Here is a tiny trained network, its code and every weight. The questions are about switching its units off for an input and a class, where a switched-off unit gives its printed mean instead of its output.

import numpy as np


def w(rows, s, z=0):
    codes = np.array(rows[::2]) - 128.0
    scale = np.full(codes.shape[1], s)
    scale[-1] = z or s
    return codes * scale


def norm(h):
    return h / np.sqrt((h * h).mean(-1, keepdims=True) + 1e-5)


def f(y):
    return np.maximum(y, 0)


def log_softmax(a):
    a = a - a.max(-1, keepdims=True)
    return a - np.log(np.exp(a).sum(-1, keepdims=True))


def net(x, mask):
    res = np.array(x, float).reshape(1, 2) / 4 @ E
    u = 0
    for l in range(2):
        y = f(norm(res) @ A[l][:, :-1].T + A[l][:, -1])
        res = res + np.where(mask[u : u + 4], y, B[l][:, -1]) @ B[l][:, :-1]
        u += 4
    return log_softmax(norm(res)[-1] @ U[:, :-1].T + U[:, -1])


A, B = {}, {}
E = w([
[144,158,196,46,70,89,154,118],'x0',
[146,244,212,166,139,66,18,111],'x1',
],0.011)
A[0] = w([
[173,184,167,111,98,112,118,140,89],'L0N1',
[125,192,161,181,126,114,148,126,102],'L0N2',
[136,164,181,7,48,69,124,80,1],'L0N3',
[125,161,160,119,85,170,107,167,75],'L0N4',
],0.011,0.0058)
B[0] = w([
[30,132,84,66,131,163,245,7,209],'L0N1',
[166,90,99,127,125,145,217,116,192],'L0N2',
[184,106,172,233,142,78,26,165,254],'L0N3',
[195,67,173,119,107,166,197,71,151],'L0N4',
],0.011,0.008)
A[1] = w([
[117,103,83,131,164,147,141,93,117],'L1N1',
[73,245,99,120,159,131,80,50,64],'L1N2',
[173,228,211,52,66,70,108,90,250],'L1N3',
[126,87,123,105,146,148,178,14,2],'L1N4',
],0.011,0.0024)
B[1] = w([
[148,148,153,106,107,85,103,117,227],'L1N1',
[115,66,109,68,86,161,171,159,196],'L1N2',
[124,103,4,72,133,144,110,199,233],'L1N3',
[126,183,185,136,123,155,121,153,254],'L1N4',
],0.016,0.008)
U = w([
[147,99,98,28,74,215,194,193,163],'0',
[209,64,42,162,117,87,68,158,193],'1',
[198,182,253,193,84,85,90,157,255],'2',
[64,153,116,115,164,83,147,65,32],'3',
[52,128,145,114,152,142,107,85,13],'4',
[64,133,125,105,158,99,118,75,50],'5',
[106,166,127,131,182,95,155,130,33],'6',
[91,152,111,121,135,97,139,56,39],'7',
],0.015,0.0064)

Each question gives the input, the list of numbers given to net, and the class t.
The units are the neurons (one row each of A and B). Each row of codes is followed by its name. A weight is (code - 128) times the scale printed after its matrix; where a second scale follows, it is the last column's (A, B and U).
mask holds one flag per neuron, layer by layer. A switched-off neuron (its flag False) gives its mean, the last column of its row in B, instead of its output. The means were averaged over made-up inputs and are rounded, as every weight is.
A unit's drop is (log p(t) with every unit on - log p(t) with that unit switched off) / (log p(t) with every unit on - log p(t) with every unit switched off).
The circuit of an input: a set's keep is (log p(t) with only the set's units on - log p(t) with every unit switched off) / (log p(t) with every unit on - log p(t) with every unit switched off). Starting from all 8 units, units are removed one at a time, each time the one whose removal leaves the highest keep (on an exact tie, the one counted first), for as long as the keep stays at least 0.8.
units of the circuit, in order: the units of the circuit, biggest drop first
top k neurons: the k neurons with the biggest drops, biggest first
k most important neurons of layer l: the k neurons of layer l with the biggest drops, biggest first
drop when u is switched off: that unit's drop, to one decimal
input [6,-5], class 1: top 3 neurons => [L0N1; L0N3; L1N4]
input [2,-1], class 2: units of the circuit, in order => [L1N3]
input [-3,-3], class 2: units of the circuit, in order => [L1N3; L1N2]
input [-2,-3], class 2: top 4 neurons => [L1N3; L1N2; L1N1; L0N3]
input [8,-6], class 1: units of the circuit, in order => [L0N3; L0N1; L1N4]
input [7,3], class 1: units of the circuit, in order => [L0N3; L1N3]
input [-3,-1], class 2: top 3 neurons => [L1N3; L1N1; L1N2]
input [-3,0], class 2: top 2 neurons => [L1N3; L1N1]
input [-4,-2], class 1: top 4 neurons => [L0N1; L1N4; L0N4; L0N2]
input [6,-1], class 1: units of the circuit, in order => [L0N3; L1N4]
input [8,-2], class 1: units of the circuit, in order => [L0N3; L1N3]
input [-6,-4], class 1: top 4 neurons => [L0N1; L1N2; L0N2; L1N1]
input [5,7], class 0: top 2 neurons => [L0N1; L1N3]
input [-1,2], class 2: most important neuron of layer 0 => [L0N2]
input [-8,7], class 1: 3 most important neurons of layer 0 => [L0N1; L0N3; L0N2]
input [4,2], class 1: top 3 neurons => [L0N3; L1N3; L1N1]
input [-5,6], class 0: top 2 neurons => [L1N2; L0N3]
input [1,-2], class 2: top 2 neurons => [L1N3; L1N2]
input [7,6], class 1: top 2 neurons => [L1N3; L0N3]
input [-5,7], class 0: units of the circuit, in order => [L1N2]
input [-4,7], class 0: drop when L1N2 is switched off => 0.1
